Here is a tiny trained network, its code and every weight. The questions are about switching its units off for an input and a target symbol, where a switched-off unit gives its printed mean instead of its output.

import numpy as np


def w(rows, s, z=0):
    codes = np.array(rows[::2]) - 128.0
    scale = np.full(codes.shape[1], s)
    scale[-1] = z or s
    return codes * scale


def norm(h):
    return h / np.sqrt((h * h).mean(-1, keepdims=True) + 1e-5)


def softmax(a):
    e = np.exp(a - a.max(-1, keepdims=True))
    return e / e.sum(-1, keepdims=True)


def log_softmax(a):
    a = a - a.max(-1, keepdims=True)
    return a - np.log(np.exp(a).sum(-1, keepdims=True))


def net(x, mask):
    ids = ['αβγεηθλμπστφψω'.index(c) for c in x.split()]
    T = len(ids)
    res = E[ids] + P[:T]
    u = 0
    for l in range(2):
        r = norm(res)
        for j in range(3):
            rows = slice(3 * j, 3 * j + 3)
            q, k, v = (r @ M[l][rows].T for M in (Q, K, V))
            z = softmax(np.where(np.tri(T) > 0, q @ k.T / 3**0.5, -1e9)) @ v
            o = O[l][rows]
            res = res + np.where(mask[u + j], z, o[:, -1]) @ o[:, :-1]
        u += 3
    return log_softmax(norm(res)[-1] @ U[:, :-1].T + U[:, -1])


Q, K, V, O = {}, {}, {}, {}
E = w([
[144,148,139,144,140],'α',
[112,92,138,115,124],'β',
[80,185,251,155,124],'γ',
[134,142,137,140,139],'ε',
[112,88,136,114,118],'η',
[115,106,98,203,125],'θ',
[142,136,132,134,139],'λ',
[130,141,111,129,78],'μ',
[140,187,108,127,121],'π',
[171,62,172,153,114],'σ',
[115,99,140,123,122],'τ',
[162,83,98,104,98],'φ',
[127,119,137,132,130],'ψ',
[177,125,139,134,112],'ω',
],0.015)
P = w([
[149,202,150,173,134],'0',
[165,169,185,87,101],'1',
[161,162,173,89,103],'2',
[153,161,167,90,109],'3',
[86,155,166,3,149],'4',
[107,178,188,9,153],'5',
[113,206,168,13,183],'6',
],0.0028)
Q[0] = w([
[60,64,138,51,126],'L0H1',
[98,118,58,83,114],'L0H1',
[120,151,137,25,68],'L0H1',
[172,199,17,112,35],'L0H2',
[24,154,108,192,168],'L0H2',
[176,84,50,75,2],'L0H2',
[132,89,47,109,116],'L0H3',
[104,26,204,132,125],'L0H3',
[146,96,127,111,92],'L0H3',
],0.006)
K[0] = w([
[61,69,136,152,89],'L0H1',
[119,82,3,67,134],'L0H1',
[36,111,161,48,108],'L0H1',
[73,230,26,124,1],'L0H2',
[198,98,123,168,137],'L0H2',
[65,146,84,135,25],'L0H2',
[73,29,246,204,109],'L0H3',
[111,50,115,123,114],'L0H3',
[104,151,122,160,213],'L0H3',
],0.0062)
V[0] = w([
[125,167,204,178,164],'L0H1',
[231,125,89,205,153],'L0H1',
[146,158,175,91,215],'L0H1',
[27,139,74,157,170],'L0H2',
[115,166,134,88,2],'L0H2',
[216,101,129,67,172],'L0H2',
[200,148,169,78,80],'L0H3',
[174,120,173,153,137],'L0H3',
[79,111,118,183,90],'L0H3',
],0.0048)
O[0] = w([
[129,88,35,95,136,169],'L0H1',
[54,59,187,155,115,101],'L0H1',
[106,122,134,41,127,124],'L0H1',
[206,133,138,98,123,2],'L0H2',
[106,254,111,147,69,254],'L0H2',
[161,89,155,97,121,127],'L0H2',
[99,104,127,138,70,238],'L0H3',
[161,181,158,120,69,177],'L0H3',
[129,116,108,138,182,122],'L0H3',
],0.0048,0.0034)
Q[1] = w([
[130,49,173,143,126],'L1H1',
[63,157,138,82,218],'L1H1',
[174,1,88,247,122],'L1H1',
[198,158,123,100,137],'L1H2',
[166,171,111,95,10],'L1H2',
[178,221,102,152,187],'L1H2',
[162,88,128,77,78],'L1H3',
[193,110,93,140,124],'L1H3',
[15,88,166,173,28],'L1H3',
],0.0059)
K[1] = w([
[163,42,129,73,66],'L1H1',
[129,218,147,98,95],'L1H1',
[86,59,160,177,128],'L1H1',
[170,65,119,85,29],'L1H2',
[195,32,62,201,116],'L1H2',
[71,135,117,98,71],'L1H2',
[138,165,114,93,227],'L1H3',
[62,135,126,87,74],'L1H3',
[91,114,86,253,142],'L1H3',
],0.0064)
V[1] = w([
[135,162,97,194,139],'L1H1',
[56,87,71,220,112],'L1H1',
[78,49,132,124,38],'L1H1',
[156,64,133,130,74],'L1H2',
[137,185,198,126,164],'L1H2',
[116,155,93,137,34],'L1H2',
[67,205,97,3,167],'L1H3',
[154,106,22,191,133],'L1H3',
[186,122,179,142,102],'L1H3',
],0.0058)
O[1] = w([
[152,95,124,72,63,121],'L1H1',
[140,191,185,25,151,131],'L1H1',
[188,191,165,150,207,227],'L1H1',
[54,74,84,89,130,188],'L1H2',
[252,112,206,197,126,115],'L1H2',
[160,95,92,66,151,253],'L1H2',
[71,113,180,92,85,89],'L1H3',
[150,226,93,166,149,72],'L1H3',
[176,66,54,108,163,162],'L1H3',
],0.0039,0.0034)
U = w([
[14,169,120,95,196,65],'α',
[169,104,101,90,140,133],'β',
[79,169,255,182,125,182],'γ',
[124,117,164,125,103,20],'ε',
[195,90,24,127,145,139],'η',
[118,155,83,233,188,253],'θ',
[131,136,105,79,201,79],'λ',
[73,73,126,208,83,122],'μ',
[124,244,71,123,19,163],'π',
[234,49,202,189,142,197],'σ',
[127,123,111,136,188,86],'τ',
[90,107,163,154,194,97],'φ',
[200,151,174,24,117,112],'ψ',
[120,79,129,112,73,88],'ω',
],0.0092,0.0033)

Each question gives the input, a string of symbols that net reads in full, and the target symbol t.
The units are the heads (3 rows each of Q, K, V and O). Each row of codes is followed by its name. A weight is (code - 128) times the scale printed after its matrix; where a second scale follows, it is the last column's (O and U).
mask holds one flag per head, layer by layer. A switched-off head (its flag False) gives its mean, the last column of its rows in O, instead of its output. The means were averaged over made-up inputs and are rounded, as every weight is.
A unit's drop is (log p(t) with every unit on - log p(t) with that unit switched off) / (log p(t) with every unit on - log p(t) with every unit switched off).
The circuit of an input: a set's keep is (log p(t) with only the set's units on - log p(t) with every unit switched off) / (log p(t) with every unit on - log p(t) with every unit switched off). Starting from all 6 units, units are removed one at a time, each time the one whose removal leaves the highest keep (on an exact tie, the one counted first), for as long as the keep stays at least 0.8.
units of the circuit, in order: the units of the circuit, biggest drop first
most important unit: the unit with the biggest drop
which heads matter: for each layer, one digit per head in row order, 1 if its drop is at least 0.15 and else 0, layers parted by /
drop when u is switched off: that unit's drop, to one decimal
input η ω ψ ε, target η: which heads matter : 111 / 001
input θ σ η, target θ: most important unit : L1H3
input η φ σ β, target η: units of the circuit, in order : L0H1, L1H3
input μ σ γ μ μ γ α, target ψ: units of the circuit, in order : L1H2, L0H2, L1H1
input ψ ε ψ, target α: units of the circuit, in order : L0H1, L0H2, L1H2, L1H1
input α φ ε, target σ: which heads matter : 111 / 011
input μ τ φ β, target ψ: units of the circuit, in order : L0H1, L1H1
input μ ε ψ, target ψ: which heads matter : 100 / 110
input τ ψ μ ω, target π: which heads matter : 110 / 000
input μ α β, target ψ: units of the circuit, in order : L0H1, L1H2
input μ λ γ ε, target ψ: which heads matter : 101 / 010
input ψ μ σ ε, target α: which heads matter : 110 / 010
input ψ ε γ ε, target α: which heads matter : 110 / 110
input θ φ φ β, target θ: units of the circuit, in order : L1H3, L0H1
input α ψ τ, target σ: units of the circuit, in order : L1H2
input μ μ μ η ψ, target ψ: which heads matter : 110 / 010
input α σ η, target σ: which heads matter : 011 / 111
input α τ β, target σ: units of the circuit, in order : L0H2, L1H2
input η β ψ, target η: which heads matter : 110 / 100
input θ σ α ψ, target θ: units of the circuit, in order : L1H3
input η ε σ ψ, target η: which heads matter : 111 / 001
input ε η α, target γ: units of the circuit, in order : L0H1, L0H2, L1H3, L1H2
input τ μ φ β, target π: which heads matter : 111 / 001
input μ λ α τ, target ψ: which heads matter : 101 / 110
input ε λ ψ, target γ: which heads matter : 111 / 110
input η μ μ ω μ σ ω, target π: which heads matter : 010 / 000
input β γ λ, target μ: most important unit : L1H1
input θ α φ ε, target θ: drop when L0H3 is switched off : 0.1
input ε σ π β, target γ: drop when L0H2 is switched off : 0.7
input β α γ ψ, target μ: drop when L0H2 is switched off : 0.6
